Here is a tiny trained network, its code and every weight. The questions are about switching its units off for an input and a target symbol, where a switched-off unit gives its printed mean instead of its output.

import numpy as np


def w(rows, s, z=0):
    codes = np.array(rows[::2]) - 128.0
    scale = np.full(codes.shape[1], s)
    scale[-1] = z or s
    return codes * scale


def norm(h):
    return h / np.sqrt((h * h).mean(-1, keepdims=True) + 1e-5)


def f(y):
    return np.maximum(y, 0)


def softmax(a):
    e = np.exp(a - a.max(-1, keepdims=True))
    return e / e.sum(-1, keepdims=True)


def log_softmax(a):
    a = a - a.max(-1, keepdims=True)
    return a - np.log(np.exp(a).sum(-1, keepdims=True))


def net(x, mask):
    ids = ['ΛΞΦΨβδεζθπστω'.index(c) for c in x.split()]
    T = len(ids)
    res = E[ids] + P[:T]
    q, k, v = (norm(res) @ M[0].T for M in (Q, K, V))
    z = softmax(np.where(np.tri(T) > 0, q @ k.T / 3**0.5, -1e9)) @ v
    res = res + np.where(mask[0], z, O[0][:, -1]) @ O[0][:, :-1]
    y = f(norm(res) @ A[0][:, :-1].T + A[0][:, -1])
    res = res + np.where(mask[1:9], y, B[0][:, -1]) @ B[0][:, :-1]
    return log_softmax(norm(res)[-1] @ U[:, :-1].T + U[:, -1])


Q, K, V, O, A, B = {}, {}, {}, {}, {}, {}
E = w([
[86,154,102,115,130],'Λ',
[114,126,66,144,87],'Ξ',
[96,125,54,179,98],'Φ',
[80,143,2,204,154],'Ψ',
[81,157,56,159,142],'β',
[73,186,52,191,190],'δ',
[65,164,22,205,174],'ε',
[130,35,159,92,171],'ζ',
[75,187,53,188,194],'θ',
[117,190,134,67,96],'π',
[91,118,219,99,118],'σ',
[90,166,86,148,121],'τ',
[87,117,23,170,67],'ω',
],0.0014)
P = w([
[164,119,17,236,137],'0',
[145,120,23,236,120],'1',
[159,120,41,220,126],'2',
[142,122,53,212,128],'3',
[122,130,68,204,110],'4',
[111,136,82,194,109],'5',
[97,143,83,183,99],'6',
[75,147,95,177,86],'7',
[61,159,104,158,87],'8',
[56,170,106,150,75],'9',
[43,178,121,144,72],'10',
[24,187,120,145,72],'11',
[4,193,110,145,51],'12',
[3,200,106,141,68],'13',
],0.00058)
Q[0] = w([
[33,185,103,149,77],'H1',
[43,255,76,181,45],'H1',
[230,37,184,70,196],'H1',
],0.0055)
K[0] = w([
[81,112,235,99,127],'H1',
[105,129,255,67,107],'H1',
[158,136,12,188,128],'H1',
],0.0055)
V[0] = w([
[2,95,151,221,107],'H1',
[134,210,212,169,54],'H1',
[200,225,51,142,110],'H1',
],0.002)
O[0] = w([
[252,87,195,163,150,244],'H1',
[212,181,23,98,158,232],'H1',
[99,169,152,127,20,193],'H1',
],0.0024,0.0011)
A[0] = w([
[123,166,72,83,252,201],'N1',
[156,56,97,82,44,220],'N2',
[201,100,180,161,185,176],'N3',
[67,159,218,146,65,52],'N4',
[92,79,166,123,69,122],'N5',
[124,68,80,186,89,156],'N6',
[53,118,71,187,177,213],'N7',
[23,174,56,59,97,11],'N8',
],0.0022,0.0011)
B[0] = w([
[181,115,172,66,91,218],'N1',
[153,138,153,94,250,187],'N2',
[72,163,50,113,117,180],'N3',
[178,87,23,197,173,165],'N4',
[168,124,100,105,173,153],'N5',
[108,149,170,65,123,205],'N6',
[153,93,178,58,143,252],'N7',
[32,170,61,75,192,228],'N8',
],0.0025,0.0018)
U = w([
[208,83,54,196,211,159],'Λ',
[226,150,164,54,114,146],'Ξ',
[158,68,198,185,42,93],'Φ',
[81,60,105,217,70,64],'Ψ',
[71,120,243,144,18,129],'β',
[102,180,209,208,150,46],'δ',
[73,107,162,222,131,67],'ε',
[63,22,215,73,208,138],'ζ',
[101,184,211,198,156,37],'θ',
[55,221,40,57,134,196],'π',
[117,128,148,164,125,2],'σ',
[165,197,143,239,24,77],'τ',
[127,20,85,115,2,50],'ω',
],0.0089,0.0064)

Each question gives the input, a string of symbols that net reads in full, and the target symbol t.
The units are the heads (3 rows each of Q, K, V and O) and the neurons (one row each of A and B). Each row of codes is followed by its name. A weight is (code - 128) times the scale printed after its matrix; where a second scale follows, it is the last column's (O, A, B and U).
mask holds one flag per unit, heads first, then neurons. A switched-off unit (its flag False) gives its mean, the last column of its rows in O or B, instead of its output. The means were averaged over made-up inputs and are rounded, as every weight is.
A unit's drop is (log p(t) with every unit on - log p(t) with that unit switched off) / (log p(t) with every unit on - log p(t) with every unit switched off).
The circuit of an input: a set's keep is (log p(t) with only the set's units on - log p(t) with every unit switched off) / (log p(t) with every unit on - log p(t) with every unit switched off). Starting from all 9 units, units are removed one at a time, each time the one whose removal leaves the highest keep (on an exact tie, the one counted first), for as long as the keep stays at least 0.8.
circuit, biggest first: the units of the circuit, biggest drop first
most important unit: the unit with the biggest drop
top k neurons: the k neurons with the biggest drops, biggest first
drop when u is switched off: that unit's drop, to one decimal
input π Ξ ζ Φ, target ζ: circuit, biggest first => (H1 N7)
input Λ τ ω, target ω: circuit, biggest first => (N8 H1 N6)
input Λ δ ε Λ, target Λ: most important unit => N4
input Λ β Ψ, target Ψ: top 2 neurons => (N8 N1)
input Λ β β, target β: circuit, biggest first => (H1 N8 N6)
input ε π β ζ β β Λ τ β ω, target ζ: circuit, biggest first => (H1 N7 N2)
input Λ ω Ξ π ζ π τ Ξ σ π, target Ξ: top 2 neurons => (N1 N8)
input σ π ζ π π Λ Λ β Φ Φ Λ β, target Ξ: top 2 neurons => (N1 N8)
input π π σ Ξ Λ β Ψ Λ π ζ π π β θ, target Λ: top 2 neurons => (N8 N6)
input π Λ Φ τ π ζ Λ β Ξ, target ζ: circuit, biggest first => (H1 N7)
input Λ ω β σ ω Ξ ω Ξ π ζ β ω, target Ξ: drop when N7 is switched off => 0.1
input β Ψ Ξ ζ β, target ζ: drop when N8 is switched off => 0.0
input π Λ π τ π Λ β σ π τ π π τ, target Ξ: drop when N1 is switched off => 0.3
input ω ζ ζ ε δ, target ζ: most important unit => H1
